Small tables with named rows and columns. After each table, cells are looked up by row and column.

Bivo.tsv
	Luf	Vafik	Sudiz	Buve
Sovarir	228	146	50	82
Gis	85	196	187	163
Mozo	234	235	206	59
Gep	103	80	95	202
Nin	61	186	137	167
Duneto	52	232	92	239
Goz	162	201	233	57

Gep, Buve -> 202
Goz, Buve -> 57
Duneto, Vafik -> 232
Goz, Luf -> 162
Duneto, Luf -> 52
Duneto, Sudiz -> 92
Gis, Vafik -> 196
Sovarir, Sudiz -> 50
Mozo, Sudiz -> 206
Gis, Luf -> 85
Nin, Buve -> 167
Mozo, Luf -> 234
Goz, Sudiz -> 233
Gis, Sudiz -> 187
Goz, Vafik -> 201
Gep, Sudiz -> 95
Gis, Buve -> 163
Nin, Luf -> 61

Table Pomem
|  | Suzeme | Lop | Lazos | Sufaf | Kidos | Ref |
|---|---|---|---|---|---|---|
| Tudun | -0.52 | 0.20 | 0.34 | -0.22 | -0.70 | -0.24 |
| Raf | 0.06 | -0.14 | -0.39 | -0.33 | 0.00 | -0.10 |
| Mosit | -0.33 | 0.12 | 0.07 | -0.21 | -0.43 | -0.16 |
| Pina | -0.39 | 0.08 | 0.18 | -0.24 | -0.58 | -0.24 |
| Zivofo | -0.14 | -0.64 | -0.59 | -0.26 | 0.10 | -0.30 |
| Gogogo | 0.35 | -0.44 | -0.98 | -0.29 | 0.55 | -0.02 |
| Lono | -0.08 | 0.00 | -0.25 | -0.19 | -0.15 | -0.10 |

Lazos of Pina is 0.18
Kidos of Zivofo is 0.10
Ref of Gogogo is -0.02
Lazos of Gogogo is -0.98
Lop of Mosit is 0.12
Lop of Gogogo is -0.44
Suzeme of Mosit is -0.33
Sufaf of Gogogo is -0.29
Sufaf of Raf is -0.33
Suzeme of Pina is -0.39
Kidos of Mosit is -0.43
Ref of Mosit is -0.16
Suzeme of Zivofo is -0.14

Farag:
        Buno  Lota  Ves  Kido  Fumidut  Dep  Vop  Farami
Sig       64    82  215   123       28   40  164     140
Gasa     101   116   58   128       92  164   40      34
Minivu    72    38   76    16       49  136  143      73
Tiz      137    48   57   134       79  115  105     109
Keluva   124   106   48   128       76  143  114      80
Guf      168   137   95    44      151   57   30      19

Tiz, Dep => 115
Guf, Dep => 57
Sig, Buno => 64
Sig, Lota => 82
Sig, Vop => 164
Sig, Ves => 215
Keluva, Fumidut => 76
Gasa, Ves => 58
Sig, Farami => 140
Minivu, Dep => 136
Gasa, Buno => 101
Keluva, Kido => 128

Fiv =
,Tivoko,Rere,Kel,Mimigot,Notoval
Vul,21,127,159,138,199
Zevule,99,141,144,115,208
Zez,150,157,178,125,195
Pubi,154,129,151,109,185
Linosuf,168,142,155,106,178
Kanabam,190,114,153,143,165
Vig,146,140,178,160,170
Nomi,175,137,165,206,103
Fotam,218,135,184,136,137
Ruz,222,105,162,165,125

Vig, Mimigot: 160
Linosuf, Notoval: 178
Fotam, Kel: 184
Kanabam, Notoval: 165
Ruz, Notoval: 125
Zevule, Notoval: 208

Table Rofene
columns: Kaluku, Rakonod, Sazutot, Vegof, Sem, Dizuzi, Muba, Duvob, Vof, Gor
Rov: [38, 74, 25, 62, 48, 81, 48, 79, 53, 19]
Lorig: [46, 62, 47, 56, 55, 63, 53, 64, 55, 41]
Sometu: [37, 74, 31, 60, 52, 79, 49, 79, 54, 19]
Nuv: [50, 64, 33, 58, 48, 69, 52, 68, 54, 41]
Pezaze: [48, 70, 39, 51, 45, 77, 49, 71, 49, 43]
Gatid: [48, 68, 33, 65, 49, 73, 47, 71, 56, 27]
Bebod: [35, 73, 31, 57, 52, 77, 52, 79, 52, 21]
Reti: [48, 61, 45, 59, 57, 61, 53, 62, 57, 35]
Piradu: [40, 71, 29, 64, 53, 75, 50, 75, 56, 16]
Ramovab: [35, 74, 29, 60, 51, 81, 49, 79, 52, 19]
Gakimom: [38, 76, 27, 61, 48, 81, 49, 80, 52, 21]
Gibuna: [52, 65, 35, 63, 48, 71, 47, 68, 56, 32]
Komigo: [52, 64, 39, 59, 49, 65, 51, 66, 55, 38]

Komigo, Sem: 49
Sometu, Dizuzi: 79
Piradu, Sazutot: 29
Gibuna, Vof: 56
Lorig, Rakonod: 62
Komigo, Gor: 38
Gakimom, Rakonod: 76
Piradu, Gor: 16
Reti, Dizuzi: 61
Gatid, Rakonod: 68
Komigo, Duvob: 66
Gatid, Dizuzi: 73
Rov, Muba: 48
Row with the largest Rakonod: Gakimom

Table Nolap
|  | Dute | Tize | Gade | Doz | Tivuvur | Devalu | Bop | Movuve |
|---|---|---|---|---|---|---|---|---|
| Kuz | 60411 | 25035 | 45103 | 50536 | 24090 | 24959 | 21252 | 43184 |
| Mabes | 77539 | 25699 | 33829 | 45620 | 57035 | 27540 | 19397 | 50616 |
| Degad | 25071 | 28089 | 46164 | 22763 | 57131 | 32688 | 24422 | 53538 |
| Les | 32414 | 36572 | 28869 | 36798 | 41041 | 22588 | 19395 | 38619 |
| Fov | 43531 | 38615 | 36243 | 44608 | 24099 | 27835 | 37586 | 1049 |
| Dek | 25076 | 25037 | 28877 | 22755 | 84570 | 36580 | 22031 | 49458 |

Mabes, Devalu: 27540
Kuz, Bop: 21252
Fov, Dute: 43531
Mabes, Tivuvur: 57035
Les, Gade: 28869
Kuz, Gade: 45103
Les, Bop: 19395
Degad, Gade: 46164
Degad, Tize: 28089
Which row has the largest Doz? Kuz

